array([121, 116, 100, 135]) value 116

array([[ 99, 154, 120, 136, 110, 127],
       [113, 149, 135, 126, 129, 123]]) value 154

array([120, 121, 120, 131, 143, 128, 154]) value 121

array([152, 151, 152, 151, 153, 153]) value 151

array([[133, 131, 134, 135, 128, 138],
       [134, 129, 131, 156, 129, 139]]) value 131

array([116, 132, 154, 124, 118, 112, 146]) value 132
---
[[120 134 133 132 137]
 [116 107 134 141 129]
 [129 152 120 125 113]] yields 129

[[154 120 147 120 113 141 137]
 [119 130 115 128 136 138 135]
 [152 104 136 104  98 153 144]] yields 152

[[139 124 153 149]
 [103 142 101 105]
 [144 131 151 147]] yields 144

[[128 128 120 153 125 133 112]
 [117 138 122 131 112 148 139]
 [129 108 141 119 123 132 129]] yields 129

[[136 126 101 121 100 100]
 [151 116 154 135 152 147]
 [106 142 103 127 103 108]] yields 106

[[106 126 108 106]
 [151 127 128 149]
 [105 123 125 107]] yields 105

[[136 135 149 137 131 124]
 [130 134 115 140 146 128]
 [121 130 111 137 143 133]] yields 121
---
[[127 128 127 134 130 127]
 [116 143 134 118 130 127]
 [132 131 126 107 120 129]
 [134 122 134 107 120 136]
 [133 126 126 121 124 129]
 [136 123 124 120 122 130]
 [129 128 127 127 127 128]] | 116

[[125 131 110 124 112 139 128 131]
 [126 127 110 129 116 139 124 130]
 [126 113 109 134 122 136 136 125]
 [133 129 108 118 116 146 133 122]
 [123 138 111 120 102 136 118 136]
 [120 127 108 131 112 130 133 138]
 [121 126 102 134 126 131 128 138]
 [132 130 110 122 118 147 127 123]
 [126 120 111 133 117 139 134 126]
 [123 126 107 130 117 134 132 133]] | 126

[[127 136 138 121 143 130 127 123 120 150 140 125 127 132 131]
 [127 136 136 121 135 130 127 123 120 130 136 125 127 132 131]
 [127 136 136 121 137 130 127 123 120 140 138 125 127 132 131]
 [127 134 136 121 132 130 127 123 120 127 133 125 127 132 131]
 [127 136 136 121 137 130 127 123 120 140 138 125 127 132 131]
 [127 136 136 121 137 130 127 123 120 144 138 125 127 132 131]] | 127

[[128 127 128 130 127 127 127 128 127 126 128 128 126]
 [133 128 129 129 129 129 127 127 129 128 128 127 131]
 [127 124 128 130 126 126 131 127 130 132 125 128 126]
 [125 128 134 125 123 128 129 135 134 124 128 120 129]
 [126 125 128 128 130 132 128 129 127 129 124 128 127]
 [128 128 128 128 128 128 127 128 127 128 127 128 129]
 [130 123 136 115 129 132 149 126 138 124 115 126 125]
 [129 128 127 127 126 129 127 128 129 129 127 127 125]] | 133

[[119 123 125 115 127 149 105 137 131 129]
 [124 144 139 115 133 127 117 125 138 126]
 [122 131 153 118 120 124 127 142 129 145]
 [118 119 106 113 138 138 131 146 140 124]
 [138 120 125 149 122 119 142 119 114 129]
 [132 136 111 129 142 120 140 118 137 113]
 [139 132 104 142 137 129 127 103 126 106]
 [121 142 134 110 135 130 118 131 142 126]
 [132 137 146 133 120 130 109 113 120 130]] | 124

[[131 130 146 132 129 145 131 130 144 144 143 133 144]
 [113 113 155 113 112 153 113 112 153 151 149 113 151]
 [128 127 146 128 126 145 127 126 144 144 142 129 144]
 [145 143 132 145 142 133 144 143 131 133 132 146 133]
 [147 145 131 148 144 132 146 145 130 132 131 149 132]
 [113 113 144 113 113 143 113 113 144 143 142 113 143]] | 113

[[137 150 125 135 140 124 128 138 124 141]
 [133 141 127 132 134 125 128 133 127 135]
 [123 123 128 124 121 144 128 122 129 123]
 [129 132 130 130 128 107 128 129 132 129]
 [136 143 125 134 139 127 128 137 123 139]
 [132 143 128 132 132 117 128 132 129 135]
 [136 143 125 134 139 131 128 136 123 138]
 [118 107 133 121 113 114 128 117 137 113]] | 133

[[137 121 125 131 131 129 126 137 126 128 123 134]
 [122 133 132 127 127 126 131 119 129 143 128 122]
 [134 126 146 141 139 114 137 112 123 145 134 117]
 [109 140 124 116 118 133 127 121 134 150 133 122]
 [130 125 119 124 125 134 123 140 129 111 123 136]] | 122
---
[[126 130 138 118 128 121]
 [125 118 126 132 119 119]
 [130 138 132 101 123 138]] 126

[[102 154 114 133 123 117 134]
 [106 102 153 105 115 154 104]] 114

[[127 128 125 120]
 [113 150 147 107]
 [141 129 128 138]] 147

[[127 121 154 134]
 [110 133 111 115]] 154

[[101 155 100 158  98]
 [105 151 105 150 106]
 [150 106 149 107 149]] 105

[[141 130 131 116 138 134 139]
 [131 125 129 134 124 132 140]
 [129 149 126 129 129 135 110]] 129

[[112 124 117 118 147 117]
 [106 129 106 118 136 105]] 117

[[147 143 126 138 112 132 131]
 [122 113 137 119 153 110 123]
 [141 143 125 133 109 137 133]] 137
---
[[120 111 111 130 105 112 141]
 [138 127 102 138 116 105 119]
 [141 148 111 120 105 119 116]] result: 105

[[129 123 125 129 131 125]
 [133 133 109 130 155 144]
 [150 133 118 129 147 147]] result: 131

[[102 155 100 156 100]
 [105 151 104 152 103]
 [132 126 131 125 130]] result: 100

[[129 134 113 123]
 [157 111 125 131]] result: 157

[128 135 150 141 130] result: 130

[[127 128 128 129 129 129]
 [109 145 146 110 110 111]
 [150 107 106 150 153 150]] result: 129

[[138 131 126 144]
 [117 150 122 143]] result: 117

[106 102 143 132 115 127 144] result: 115

[127 114 109 134 101 133] result: 101
